Below is a small trained network, with its code and all its weights. Each question gives an input and a class and asks what happens when units are switched off, that is, made to give their printed mean instead of their output.

import numpy as np


def w(rows, s, z=0):
    codes = np.array(rows[::2]) - 128.0
    scale = np.full(codes.shape[1], s)
    scale[-1] = z or s
    return codes * scale


def norm(h):
    return h / np.sqrt((h * h).mean(-1, keepdims=True) + 1e-5)


def f(y):
    return np.maximum(y, 0)


def log_softmax(a):
    a = a - a.max(-1, keepdims=True)
    return a - np.log(np.exp(a).sum(-1, keepdims=True))


def net(x, mask):
    res = np.array(x, float).reshape(1, 6) / 4 @ E
    u = 0
    for l in range(3):
        y = f(norm(res) @ A[l][:, :-1].T + A[l][:, -1])
        res = res + np.where(mask[u : u + 10], y, B[l][:, -1]) @ B[l][:, :-1]
        u += 10
    return log_softmax(norm(res)[-1] @ U[:, :-1].T + U[:, -1])


A, B = {}, {}
E = w([
[192,241,150],'x0',
[9,99,207],'x1',
[69,122,114],'x2',
[76,109,83],'x3',
[3,42,97],'x4',
[229,38,186],'x5',
],0.0056)
A[0] = w([
[78,137,121,14],'0.n1',
[26,86,244,189],'0.n2',
[155,161,83,182],'0.n3',
[201,164,142,196],'0.n4',
[88,94,230,106],'0.n5',
[204,130,144,60],'0.n6',
[245,174,145,109],'0.n7',
[138,30,83,251],'0.n8',
[140,104,233,77],'0.n9',
[166,49,121,145],'0.n10',
],0.011,0.0022)
B[0] = w([
[57,154,115,155],'0.n1',
[172,150,106,254],'0.n2',
[150,200,238,180],'0.n3',
[163,62,209,221],'0.n4',
[102,140,166,197],'0.n5',
[36,167,101,190],'0.n6',
[84,52,165,248],'0.n7',
[254,179,54,220],'0.n8',
[141,137,217,185],'0.n9',
[162,120,78,191],'0.n10',
],0.0055,0.0065)
A[1] = w([
[71,139,21,124],'1.n1',
[138,95,124,90],'1.n2',
[149,34,127,201],'1.n3',
[125,156,228,223],'1.n4',
[136,179,168,67],'1.n5',
[221,249,157,244],'1.n6',
[128,195,89,254],'1.n7',
[129,74,110,118],'1.n8',
[69,136,118,137],'1.n9',
[2,42,150,120],'1.n10',
],0.0094,0.0019)
B[1] = w([
[19,128,108,191],'1.n1',
[211,139,185,141],'1.n2',
[82,173,120,189],'1.n3',
[28,25,154,241],'1.n4',
[238,29,30,171],'1.n5',
[54,4,221,254],'1.n6',
[118,54,254,179],'1.n7',
[183,132,106,150],'1.n8',
[143,205,160,160],'1.n9',
[188,185,81,180],'1.n10',
],0.0056,0.0067)
A[2] = w([
[221,192,87,63],'2.n1',
[165,181,40,85],'2.n2',
[40,115,54,182],'2.n3',
[98,189,248,189],'2.n4',
[216,56,108,235],'2.n5',
[91,173,120,233],'2.n6',
[160,100,42,252],'2.n7',
[156,98,91,93],'2.n8',
[131,88,149,151],'2.n9',
[122,92,75,180],'2.n10',
],0.013,0.0029)
B[2] = w([
[100,135,169,142],'2.n1',
[107,145,179,150],'2.n2',
[50,164,153,217],'2.n3',
[120,34,82,255],'2.n4',
[119,127,60,251],'2.n5',
[52,94,244,175],'2.n6',
[122,169,2,185],'2.n7',
[128,172,146,153],'2.n8',
[194,114,95,210],'2.n9',
[135,154,86,166],'2.n10',
],0.0079,0.0074)
U = w([
[141,124,174,3],'0',
[152,118,93,76],'1',
[120,7,173,201],'2',
[102,116,98,85],'3',
[84,117,154,191],'4',
[158,112,127,116],'5',
],0.021,0.0063)

Each question gives the input, the list of numbers given to net, and the class t.
The units are the neurons (one row each of A and B). Each row of codes is followed by its name. A weight is (code - 128) times the scale printed after its matrix; where a second scale follows, it is the last column's (A, B and U).
mask holds one flag per neuron, layer by layer. A switched-off neuron (its flag False) gives its mean, the last column of its row in B, instead of its output. The means were averaged over made-up inputs and are rounded, as every weight is.
A unit's drop is (log p(t) with every unit on - log p(t) with that unit switched off) / (log p(t) with every unit on - log p(t) with every unit switched off).
The circuit of an input: a set's keep is (log p(t) with only the set's units on - log p(t) with every unit switched off) / (log p(t) with every unit on - log p(t) with every unit switched off). Starting from the 12 units with the biggest drops (on a tie, the unit counted first), units are removed one at a time, each time the one whose removal leaves the highest keep (on an exact tie, the one counted first), for as long as the keep stays at least 0.8.
units of the circuit, in order: the units of the circuit, biggest drop first
most important unit: the unit with the biggest drop
k most important neurons: the k neurons with the biggest drops, biggest first
k most important neurons of layer l: the k neurons of layer l with the biggest drops, biggest first
drop of u: that unit's drop, to one decimal
input [-1,-1,-7,6,0,0], class 1: most important unit	0.n8
input [0,-6,4,1,8,0], class 4: units of the circuit, in order	[2.n3 2.n4]
input [-5,-4,0,2,-6,3], class 3: 2 most important neurons of layer 1	[1.n7 1.n4]
input [-1,-3,6,-4,-1,-7], class 2: 4 most important neurons	[1.n7 0.n3 2.n4 0.n6]
input [-8,-7,5,-3,4,-4], class 3: 2 most important neurons	[2.n7 0.n8]
input [-2,-5,-6,4,5,-4], class 4: 4 most important neurons	[1.n1 2.n3 1.n5 0.n4]
input [6,-8,-2,-2,6,8], class 5: 3 most important neurons of layer 0	[0.n10 0.n9 0.n5]
input [3,-6,-5,1,3,5], class 5: 3 most important neurons of layer 2	[2.n4 2.n6 2.n5]
input [-2,7,1,4,3,8], class 1: 2 most important neurons of layer 1	[1.n6 1.n7]
input [-5,8,2,6,-1,2], class 4: 3 most important neurons	[1.n10 0.n3 1.n6]
input [-7,-1,8,-4,-5,5], class 3: 2 most important neurons of layer 0	[0.n10 0.n3]
input [-7,3,-5,-2,2,-3], class 3: drop of 1.n1	-0.2
input [-5,-3,5,-7,8,-3], class 3: drop of 0.n3	0.1
input [0,5,-4,8,2,-3], class 4: drop of 0.n5	0.0
input [6,-7,-6,-2,-7,2], class 2: most important neuron	[1.n6]
